[[109 132 115 155]
 [141 129 117 117]
 [113 129 123 136]] -> 129

[[128 155 121 130 115]
 [130 127 120 129 133]
 [129 120 117 132 134]] -> 117

[[140 121 114 128 125 140 126]
 [121 132 133 134 121 140 133]
 [104 145 104 147 133 126 140]] -> 133

[[128 130 127 124 119]
 [120 123 154 116 130]
 [126 128 142 116 124]] -> 142

[[116 111 113 100]
 [110 110 115 104]
 [116 117 121 108]] -> 117

[[130 121 130 139 126 132 126]
 [139 105 119 157 110 128 120]
 [152 157 125 128 151 116 123]] -> 151
---
Input: [102 145 150 106]
Output: 106, 102

Input:
[[124 137 103 119 115 128 149]
 [125 123 113 119 112 130 107]
 [131 122 141 117 127 123 107]]
Output: 149, 131

Input: [155 149 149 124 111]
Output: 111, 155

Input: [134 153 104 132 149]
Output: 149, 134

Input:
[[134 104 139 105 140 112]
 [126 102 112 120 121 117]]
Output: 112, 126

Input:
[[139 146 137 126 138 140 133]
 [143 147 140 126 150 152 151]
 [145 137 145 131 141 136 144]]
Output: 133, 145
---
[106 155 146 120 148] Out: 146

[[130 135 128 129 152 113 125]
 [128 137 122 128 131 136 126]] Out: 131

[[107 127 157 117]
 [117 128 143 122]
 [139 129 113 133]] Out: 129

[105 118 142 153 108] Out: 142

[115 153 106 106 131 147] Out: 106

[[138 132 106 138]
 [120 130 115 119]] Out: 130

[133 149 124 102] Out: 149

[153 123 114 148] Out: 123

[155 124 130 135 150] Out: 130
---
135,129,138,123,140,139,102 -> 129

135,135,124,123,140
128,127,125,129,134
123,150,141,127,134
-> 150

114,109,120,136,135
103,141,128,116,156
-> 141

137,105,130,122,112,116,142 -> 105

118,132,135,153 -> 132

114,112,141,149,137,136,147
139,155,138,136,129,104,146
132,146,144,110,128,122,116
-> 146

103,122,124,154,142,108,99 -> 122

124,130,142,132,132
119,127,139,152,144
125,101,137,100,125
-> 101

119,109,108,147,130,114,101 -> 109

126,122,122,129,128,126
100,127,133,102,121,112
153,125,126,148,137,137
-> 125
---
Input:
[[147 139 147 141]
 [142 139 134 135]
 [134 153 142 140]]
Output: 134

Input:
[[139 144 140 134 141 140]
 [116 145 158 122 123 138]
 [131 121 121 131 131 127]]
Output: 158

Input:
[[114 118 107 114 132 141]
 [109 109 109 109 126 145]
 [111 119 114 111 135 143]]
Output: 109

Input:
[[112 111 107 120]
 [134 143 133 109]
 [112 117 100 156]]
Output: 133

Input:
[[126 129 146 144 113 142]
 [133 142 121 122 123 121]
 [137 126 137 124 126 105]]
Output: 121

Input:
[[129 134 142 139 127]
 [129 137 142 138 135]
 [126 137 105 136 137]]
Output: 142
---
array([[107, 116, 104, 114, 119],
       [133, 131, 133, 125, 124]]) yields 114

array([120, 133, 154, 141, 134, 128]) yields 134

array([132, 153, 143, 124, 130, 133]) yields 130

array([139, 125, 134, 100, 128, 126]) yields 128

array([138, 124, 122, 137, 118, 102]) yields 118

array([107, 118, 148, 121, 120, 138]) yields 120

array([124, 131, 120, 152]) yields 120

array([128, 151, 101, 135]) yields 101

array([[129, 146, 125, 121, 132, 144],
       [133, 125, 129, 126, 155, 134],
       [139, 118, 131, 137, 132, 133]]) yields 132

array([[127, 102, 114, 128],
       [135, 108, 132, 119],
       [130, 114, 107, 117]]) yields 114
---
[[128 113 135 126 129]
 [127 119 127 124 127]
 [134 149 129 130 121]] Answer: 130

[[150 127 110 118]
 [102 138 152 138]
 [152 123 136 133]] Answer: 136

[[157 102 134 109]
 [123 128 123 125]
 [155 104 133 110]] Answer: 133

[[101 116 117 138 124 109]
 [144 123 126 138 113 114]
 [111 112 126 132 117 104]] Answer: 117

[[130 123 123 134 123]
 [131 115 117 150 124]
 [134 122 142 108 125]] Answer: 108

[[121 132 117 145 154 137 144]
 [126 128 123 121 109 123 141]
 [116 142 113 109 119 147 142]] Answer: 147

[[101 124 117 104 122]
 [111 122 118 112 119]
 [128 129 131 137 125]] Answer: 137

[[130 130 128 129 129 102 128]
 [127 126 129 129 129 101 128]
 [132 129 128 127 128 119 136]] Answer: 119
---
[[141 126 145 133 127 133]
 [138 116 127 138 102 121]] out 126

[[148 152 148 117]
 [132 138 136 134]
 [118 114 108 133]] out 152

[149 116 119 141 137 103 131] out 116

[134 123 150 149 107 118] out 123

[[119 129 140 143 129 137 146]
 [140 126 135 113 119 157 130]] out 129

[[103 105 101 140 146 113]
 [155 152 153 116 110 143]] out 105
---
[[143 135 121 144 127 144]
 [131 118 141 112 129 118]
 [105 148 135 122 137 156]] Out: 156, 105

[124 114 154 122 128 117 135] Out: 154, 114

[151 122 150 109 129 117] Out: 151, 109

[[112 143 153 120]
 [119 119 114 116]] Out: 153, 112

[[137 120 141 120 110]
 [128 138 135 101 138]
 [117 114 117 138 106]] Out: 141, 101

[134 150 136 133] Out: 150, 133

[[140 106 138 108 122 105]
 [127 110 136 114 138 129]
 [127  98 141 107 134 124]] Out: 141, 98
---
[[127 127 135 136 127 133 131]
 [154 143 129 126 125 127 125]
 [132 127 136 132 127 144 124]]
131

[[119 143 140 137 133 127 130]
 [113 118 116 145 119 143 119]
 [117 144 158 133 127 156 157]]
130

[[122 104 131 107  99]
 [115 105 144 114 106]
 [103 113 124 100 118]]
99

[[153 144 134 134 116]
 [117 118 135 133  99]
 [119 116 135 132  99]]
116

[[119 108 121 146 137 140 136]
 [130 109 102 139 104 142 109]
 [151 123 154 113 126 117 142]]
136

[[133 147 138 142 118]
 [149 144 122 140 135]
 [120 135 147 117 131]]
118
---
[[123 138 142 123 140 114 133]
 [154 130 123 133 131 124 126]] Out: 133

[153 139 146 128 149 146 127] Out: 128

[[123  99 126 139 149 141 137]
 [149 138 119 111 154 154 142]] Out: 111

[137 104 101 114] Out: 137

[[142 127 114 119 130 134]
 [153 119 125 132 111 154]] Out: 125

[136 122 130 116 152 142 118] Out: 116

[[130 122 123 105 155]
 [136 118 121 120 153]
 [127 112 118 102 150]] Out: 112

[[113 134 128 107 123 123 157]
 [110 135 123 121 135 130 126]] Out: 121

[118 122 143 131 155] Out: 122

[123 125 126 132 128 152] Out: 126
